Below are the code and all the weights of a small trained network. Each question names an input and a class and asks about switching units off, where a switched-off unit gives its printed mean instead of its output.

import numpy as np


def w(rows, s, z=0):
    codes = np.array(rows[::2]) - 128.0
    scale = np.full(codes.shape[1], s)
    scale[-1] = z or s
    return codes * scale


def f(y):
    return y / 2 * (1 + np.tanh(0.7978845608 * (y + 0.044715 * y**3)))


def log_softmax(a):
    a = a - a.max(-1, keepdims=True)
    return a - np.log(np.exp(a).sum(-1, keepdims=True))


def net(x, mask):
    res = np.array(x, float).reshape(1, 5) / 4 @ E
    y = f(res @ A[0][:, :-1].T + A[0][:, -1])
    res = res + np.where(mask, y, B[0][:, -1]) @ B[0][:, :-1]
    return log_softmax(res[-1] @ U[:, :-1].T + U[:, -1])


A, B = {}, {}
E = w([
[186,172,117,78,48],'x0',
[143,152,160,148,134],'x1',
[138,137,132,134,133],'x2',
[67,228,186,1,150],'x3',
[141,27,165,83,230],'x4',
],0.007)
A[0] = w([
[124,99,93,162,170,15],'neuron 0',
[165,204,163,48,129,203],'neuron 1',
[124,163,16,209,90,252],'neuron 2',
[120,154,98,101,30,176],'neuron 3',
[219,80,150,23,151,128],'neuron 4',
[20,90,255,70,189,165],'neuron 5',
[169,81,120,165,145,231],'neuron 6',
[137,82,172,172,229,3],'neuron 7',
[126,77,83,87,125,219],'neuron 8',
[72,48,181,152,221,25],'neuron 9',
[84,236,112,84,133,93],'neuron 10',
[69,53,111,125,30,211],'neuron 11',
[19,155,131,97,248,141],'neuron 12',
[224,125,198,216,168,168],'neuron 13',
[78,148,130,64,194,188],'neuron 14',
[94,55,170,225,150,63],'neuron 15',
],0.0085,0.003)
B[0] = w([
[95,106,153,169,233,137],'neuron 0',
[51,220,143,144,61,223],'neuron 1',
[204,83,229,140,75,228],'neuron 2',
[135,199,127,113,137,192],'neuron 3',
[43,14,107,159,40,188],'neuron 4',
[208,181,63,121,41,254],'neuron 5',
[156,34,172,173,182,188],'neuron 6',
[132,179,14,180,218,178],'neuron 7',
[120,88,203,180,126,163],'neuron 8',
[196,143,78,134,212,203],'neuron 9',
[2,155,92,99,112,198],'neuron 10',
[168,160,137,150,80,166],'neuron 11',
[219,137,57,109,78,224],'neuron 12',
[142,78,188,182,120,178],'neuron 13',
[164,154,59,75,71,207],'neuron 14',
[44,74,138,169,189,188],'neuron 15',
],0.0067,0.0069)
U = w([
[101,55,215,190,59,251],'0',
[254,182,145,155,51,193],'1',
[79,163,146,81,45,244],'2',
[15,184,189,101,72,5],'3',
[93,98,116,179,186,5],'4',
],0.0084,0.0032)

Each question gives the input, the list of numbers given to net, and the class t.
The units are the neurons (one row each of A and B). Each row of codes is followed by its name. A weight is (code - 128) times the scale printed after its matrix; where a second scale follows, it is the last column's (A, B and U).
mask holds one flag per neuron, in row order. A switched-off neuron (its flag False) gives its mean, the last column of its row in B, instead of its output. The means were averaged over made-up inputs and are rounded, as every weight is.
A unit's drop is (log p(t) with every unit on - log p(t) with that unit switched off) / (log p(t) with every unit on - log p(t) with every unit switched off).
The circuit of an input: a set's keep is (log p(t) with only the set's units on - log p(t) with every unit switched off) / (log p(t) with every unit on - log p(t) with every unit switched off). Starting from the 12 units with the biggest drops (on a tie, the unit counted first), units are removed one at a time, each time the one whose removal leaves the highest keep (on an exact tie, the one counted first), for as long as the keep stays at least 0.8.
units of the circuit, in order: the units of the circuit, biggest drop first
most important unit: the unit with the biggest drop
top k neurons: the k neurons with the biggest drops, biggest first
drop of u: that unit's drop, to one decimal
input [-3,-2,3,-7,2], class 4: units of the circuit, in order => (neuron 7; neuron 15)
input [7,-2,-6,-5,1], class 0: units of the circuit, in order => (neuron 5; neuron 12)
input [-3,-1,8,7,7], class 1: most important unit => neuron 5
input [-1,-7,-2,-6,-3], class 0: units of the circuit, in order => (neuron 5; neuron 12; neuron 2)
input [4,-4,7,6,0], class 3: units of the circuit, in order => (neuron 1; neuron 10)
input [-3,-2,4,-8,2], class 4: units of the circuit, in order => (neuron 7; neuron 15)
input [-5,-6,2,3,4], class 1: units of the circuit, in order => (neuron 5; neuron 12)
input [5,-6,-1,1,-6], class 3: top 3 neurons => (neuron 5; neuron 12; neuron 10)
input [7,-1,-6,7,-8], class 3: units of the circuit, in order => (neuron 10; neuron 1)
input [-7,-1,0,-4,1], class 4: top 2 neurons => (neuron 7; neuron 9)
input [-4,-1,5,-2,-4], class 0: drop of neuron 2 => 0.1
input [-3,8,6,-3,-3], class 0: drop of neuron 12 => 0.1
input [8,-2,8,4,-5], class 3: drop of neuron 7 => 0.0
input [-7,3,-7,3,8], class 1: most important unit => neuron 5
